Here is a tiny trained network, its code and every weight. The questions are about switching its units off for an input and a class, where a switched-off unit gives its printed mean instead of its output.

import numpy as np


def w(rows, s, z=0):
    codes = np.array(rows[::2]) - 128.0
    scale = np.full(codes.shape[1], s)
    scale[-1] = z or s
    return codes * scale


def norm(h):
    return h / np.sqrt((h * h).mean(-1, keepdims=True) + 1e-5)


def f(y):
    return np.maximum(y, 0)


def log_softmax(a):
    a = a - a.max(-1, keepdims=True)
    return a - np.log(np.exp(a).sum(-1, keepdims=True))


def net(x, mask):
    res = np.array(x, float).reshape(1, 8) / 4 @ E
    u = 0
    for l in range(3):
        y = f(norm(res) @ A[l][:, :-1].T + A[l][:, -1])
        res = res + np.where(mask[u : u + 3], y, B[l][:, -1]) @ B[l][:, :-1]
        u += 3
    return log_softmax(norm(res)[-1] @ U[:, :-1].T + U[:, -1])


A, B = {}, {}
E = w([
[107,93,128,220,201,18,80,69,105,113,91],'x0',
[117,112,107,117,90,149,152,196,153,251,124],'x1',
[122,127,75,91,98,169,248,97,169,76,71],'x2',
[71,117,53,220,113,223,189,93,134,130,169],'x3',
[194,110,150,124,129,197,92,200,133,83,243],'x4',
[135,189,145,79,150,117,5,71,68,157,157],'x5',
[12,125,132,168,144,94,153,197,169,121,183],'x6',
[164,136,193,128,81,180,84,92,132,129,160],'x7',
],0.0027)
A[0] = w([
[177,94,125,119,175,83,167,9,89,106,57,6],'L0N0',
[104,65,200,213,96,142,152,111,190,21,206,22],'L0N1',
[122,127,152,75,182,141,252,222,144,130,202,68],'L0N2',
],0.0031,0.0021)
B[0] = w([
[189,48,3,225,169,176,159,134,10,51,66,232],'L0N0',
[74,144,221,168,95,80,156,87,110,23,193,213],'L0N1',
[114,45,74,80,97,170,91,124,203,118,34,253],'L0N2',
],0.0048,0.0018)
A[1] = w([
[94,193,109,122,199,3,97,103,136,123,77,3],'L1N0',
[104,80,166,167,64,54,158,187,109,226,113,69],'L1N1',
[72,138,95,161,116,88,204,119,164,117,124,134],'L1N2',
],0.004,0.0033)
B[1] = w([
[55,253,67,105,211,103,125,187,51,172,102,195],'L1N0',
[96,76,104,142,177,136,65,114,209,208,118,209],'L1N1',
[175,163,200,118,93,133,56,95,107,128,155,251],'L1N2',
],0.0077,0.0023)
A[2] = w([
[79,178,107,115,77,184,137,63,107,153,153,154],'L2N0',
[254,138,186,26,123,135,37,135,77,150,196,4],'L2N1',
[147,110,126,98,122,164,222,250,209,76,121,13],'L2N2',
],0.0045,0.002)
B[2] = w([
[177,123,105,101,148,90,217,106,126,181,175,243],'L2N0',
[207,158,246,127,139,201,162,253,96,144,94,253],'L2N1',
[59,134,76,48,81,115,66,164,172,50,107,229],'L2N2',
],0.0061,0.0027)
U = w([
[154,168,87,88,70,171,231,45,123,195,165,51],'0',
[80,201,103,112,201,27,77,128,57,157,95,140],'1',
[110,125,167,214,146,104,86,99,107,101,255,84],'2',
[197,98,76,193,150,109,150,62,63,68,31,130],'3',
[222,175,230,92,130,182,112,209,90,150,130,222],'4',
[104,96,80,37,50,167,119,188,218,81,110,176],'5',
[89,81,123,172,138,105,78,131,227,229,101,116],'6',
[109,133,189,149,38,121,166,69,170,31,158,7],'7',
],0.0088,0.0013)

Each question gives the input, the list of numbers given to net, and the class t.
The units are the neurons (one row each of A and B). Each row of codes is followed by its name. A weight is (code - 128) times the scale printed after its matrix; where a second scale follows, it is the last column's (A, B and U).
mask holds one flag per neuron, layer by layer. A switched-off neuron (its flag False) gives its mean, the last column of its row in B, instead of its output. The means were averaged over made-up inputs and are rounded, as every weight is.
A unit's drop is (log p(t) with every unit on - log p(t) with that unit switched off) / (log p(t) with every unit on - log p(t) with every unit switched off).
The circuit of an input: a set's keep is (log p(t) with only the set's units on - log p(t) with every unit switched off) / (log p(t) with every unit on - log p(t) with every unit switched off). Starting from all 9 units, units are removed one at a time, each time the one whose removal leaves the highest keep (on an exact tie, the one counted first), for as long as the keep stays at least 0.8.
units of the circuit, in order: the units of the circuit, biggest drop first
k most important neurons: the k neurons with the biggest drops, biggest first
k most important neurons of layer l: the k neurons of layer l with the biggest drops, biggest first
drop when u is switched off: that unit's drop, to one decimal
input [-7,2,-2,-2,-2,0,5,6], class 5: 3 most important neurons	[L1N2 L0N2 L2N2]
input [-7,3,-8,2,-3,4,6,-5], class 6: units of the circuit, in order	[L1N1 L1N0]
input [5,2,4,7,4,-8,7,3], class 7: 2 most important neurons	[L0N1 L1N2]
input [0,7,-8,2,-4,-4,-5,8], class 6: 2 most important neurons	[L1N1 L1N2]
input [6,-2,6,-2,8,-2,-1,6], class 7: units of the circuit, in order	[L0N1]
input [1,-6,6,-1,-3,7,4,8], class 3: 3 most important neurons	[L0N0 L1N2 L2N2]
input [1,2,-7,-1,-1,-4,-8,-7], class 3: 2 most important neurons of layer 1	[L1N2 L1N0]
input [4,-4,-2,-3,-3,1,-2,6], class 3: 2 most important neurons of layer 1	[L1N2 L1N1]
input [-2,5,-2,-8,-4,-5,-1,7], class 6: 2 most important neurons	[L1N1 L1N2]
input [-3,0,3,-6,7,-6,-1,2], class 5: drop when L1N2 is switched off	0.1
input [0,2,-1,-4,-1,-8,-3,4], class 5: drop when L2N2 is switched off	0.5
input [-1,4,0,-1,-2,-6,4,6], class 6: drop when L1N1 is switched off	1.7
